Below is a small trained network, with its code and all its weights. Each question gives an input and a class and asks what happens when units are switched off, that is, made to give their printed mean instead of their output.

import numpy as np


def w(rows, s, z=0):
    codes = np.array(rows[::2]) - 128.0
    scale = np.full(codes.shape[1], s)
    scale[-1] = z or s
    return codes * scale


def norm(h):
    return h / np.sqrt((h * h).mean(-1, keepdims=True) + 1e-5)


def f(y):
    return y / 2 * (1 + np.tanh(0.7978845608 * (y + 0.044715 * y**3)))


def log_softmax(a):
    a = a - a.max(-1, keepdims=True)
    return a - np.log(np.exp(a).sum(-1, keepdims=True))


def net(x, mask):
    res = np.array(x, float).reshape(1, 5) / 4 @ E
    u = 0
    for l in range(2):
        y = f(norm(res) @ A[l][:, :-1].T + A[l][:, -1])
        res = res + np.where(mask[u : u + 10], y, B[l][:, -1]) @ B[l][:, :-1]
        u += 10
    return log_softmax(norm(res)[-1] @ U[:, :-1].T + U[:, -1])


A, B = {}, {}
E = w([
[190,149,250,129,197,168,100,199,180],'x0',
[134,115,111,132,126,155,119,141,127],'x1',
[207,144,51,116,197,99,132,95,162],'x2',
[114,123,144,133,137,133,127,97,149],'x3',
[211,176,144,151,68,127,7,55,66],'x4',
],0.012)
A[0] = w([
[84,101,122,88,131,114,132,129,174,50],'0.n1',
[133,127,91,162,100,165,127,142,136,73],'0.n2',
[182,144,243,106,198,155,33,160,99,73],'0.n3',
[52,149,177,200,103,134,89,163,94,2],'0.n4',
[219,133,200,138,169,110,65,189,179,52],'0.n5',
[105,116,171,157,89,133,133,146,99,16],'0.n6',
[51,177,218,184,8,189,68,139,85,48],'0.n7',
[132,117,80,128,54,120,74,21,58,169],'0.n8',
[254,175,218,148,74,152,34,91,114,64],'0.n9',
[250,180,56,141,227,114,96,54,136,37],'0.n10',
],0.0096,0.0073)
B[0] = w([
[147,112,113,161,139,133,92,144,115,132],'0.n1',
[131,146,140,135,122,127,131,130,114,120],'0.n2',
[142,189,106,169,81,202,201,58,127,210],'0.n3',
[137,66,152,66,136,150,149,121,149,141],'0.n4',
[135,134,143,178,56,197,207,89,165,194],'0.n5',
[162,82,127,90,120,151,130,149,179,129],'0.n6',
[203,34,141,35,141,77,126,114,121,199],'0.n7',
[75,155,65,181,121,128,103,103,106,251],'0.n8',
[31,151,105,177,210,70,45,227,115,234],'0.n9',
[189,37,169,2,119,68,113,136,118,207],'0.n10',
],0.012,0.011)
A[1] = w([
[151,165,179,189,139,151,167,176,161,2],'1.n1',
[121,83,216,28,42,126,108,149,86,18],'1.n2',
[98,90,122,131,226,117,191,203,194,74],'1.n3',
[117,138,123,125,164,113,155,129,123,56],'1.n4',
[96,132,66,181,46,128,180,53,100,36],'1.n5',
[138,165,118,112,149,89,114,144,102,102],'1.n6',
[253,149,80,17,178,91,138,115,163,16],'1.n7',
[162,134,120,185,105,182,165,100,107,104],'1.n8',
[121,136,24,122,82,81,111,59,77,93],'1.n9',
[70,166,116,92,191,130,202,160,104,69],'1.n10',
],0.011,0.0047)
B[1] = w([
[146,166,86,84,97,148,149,76,148,173],'1.n1',
[186,65,72,46,126,75,120,75,146,173],'1.n2',
[97,144,103,195,122,63,43,127,74,219],'1.n3',
[124,151,162,109,72,114,107,99,95,126],'1.n4',
[183,176,202,112,149,187,162,120,181,201],'1.n5',
[65,91,136,166,132,171,135,149,140,142],'1.n6',
[91,46,161,83,100,135,152,111,94,185],'1.n7',
[123,168,100,130,97,96,190,143,114,153],'1.n8',
[155,164,209,143,142,192,204,186,191,254],'1.n9',
[183,160,124,119,112,146,7,108,90,174],'1.n10',
],0.011,0.0099)
U = w([
[147,208,143,148,111,223,209,127,153,248],'0',
[71,172,86,181,147,113,26,157,86,29],'1',
[154,1,134,24,129,121,139,129,114,112],'2',
],0.019,0.0013)

Each question gives the input, the list of numbers given to net, and the class t.
The units are the neurons (one row each of A and B). Each row of codes is followed by its name. A weight is (code - 128) times the scale printed after its matrix; where a second scale follows, it is the last column's (A, B and U).
mask holds one flag per neuron, layer by layer. A switched-off neuron (its flag False) gives its mean, the last column of its row in B, instead of its output. The means were averaged over made-up inputs and are rounded, as every weight is.
A unit's drop is (log p(t) with every unit on - log p(t) with that unit switched off) / (log p(t) with every unit on - log p(t) with every unit switched off).
The circuit of an input: a set's keep is (log p(t) with only the set's units on - log p(t) with every unit switched off) / (log p(t) with every unit on - log p(t) with every unit switched off). Starting from the 12 units with the biggest drops (on a tie, the unit counted first), units are removed one at a time, each time the one whose removal leaves the highest keep (on an exact tie, the one counted first), for as long as the keep stays at least 0.8.
circuit, biggest first: the units of the circuit, biggest drop first
most important unit: the unit with the biggest drop
k most important neurons: the k neurons with the biggest drops, biggest first
top k neurons in layer l: the k neurons of layer l with the biggest drops, biggest first
drop of u: that unit's drop, to one decimal
input [-2,4,4,1,-5], class 1: most important unit : 0.n10
input [0,0,8,3,-8], class 1: 3 most important neurons : 1.n3; 0.n7; 0.n10
input [-5,-1,6,8,3], class 2: 4 most important neurons : 0.n10; 0.n3; 0.n5; 1.n7
input [6,2,-7,-3,-1], class 2: top 2 neurons in layer 0 : 0.n7; 0.n8
input [-1,2,3,-1,-3], class 1: 4 most important neurons : 1.n3; 0.n7; 0.n10; 0.n3
input [0,-3,-4,-3,-4], class 1: top 3 neurons in layer 0 : 0.n10; 0.n7; 0.n5
input [-1,2,0,3,-3], class 1: top 3 neurons in layer 0 : 0.n3; 0.n8; 0.n10
input [2,4,7,-3,-8], class 1: 2 most important neurons : 1.n3; 0.n7
input [-5,-5,5,-5,-3], class 0: top 2 neurons in layer 0 : 0.n9; 0.n7
input [-5,-8,-7,8,1], class 2: 2 most important neurons : 0.n7; 0.n3
input [1,8,4,6,-3], class 2: 2 most important neurons : 0.n9; 1.n7
input [6,0,8,3,-6], class 2: 2 most important neurons : 0.n9; 1.n7
input [-7,7,1,-7,7], class 0: 2 most important neurons : 1.n9; 1.n5
input [4,2,3,8,-6], class 1: circuit, biggest first : 1.n3
input [0,5,-4,-6,-3], class 2: 3 most important neurons : 0.n9; 0.n8; 1.n2
input [2,-6,0,0,3], class 1: 2 most important neurons : 0.n9; 1.n9
input [-8,6,-8,0,1], class 0: top 3 neurons in layer 1 : 1.n9; 1.n5; 1.n7
input [3,-5,7,4,-3], class 2: drop of 0.n3 : 0.0
input [2,-2,-1,4,-3], class 1: drop of 0.n3 : 0.3
input [-7,-3,3,-2,-5], class 0: drop of 0.n9 : 2.2
input [-5,-7,4,7,-8], class 1: most important unit : 0.n3
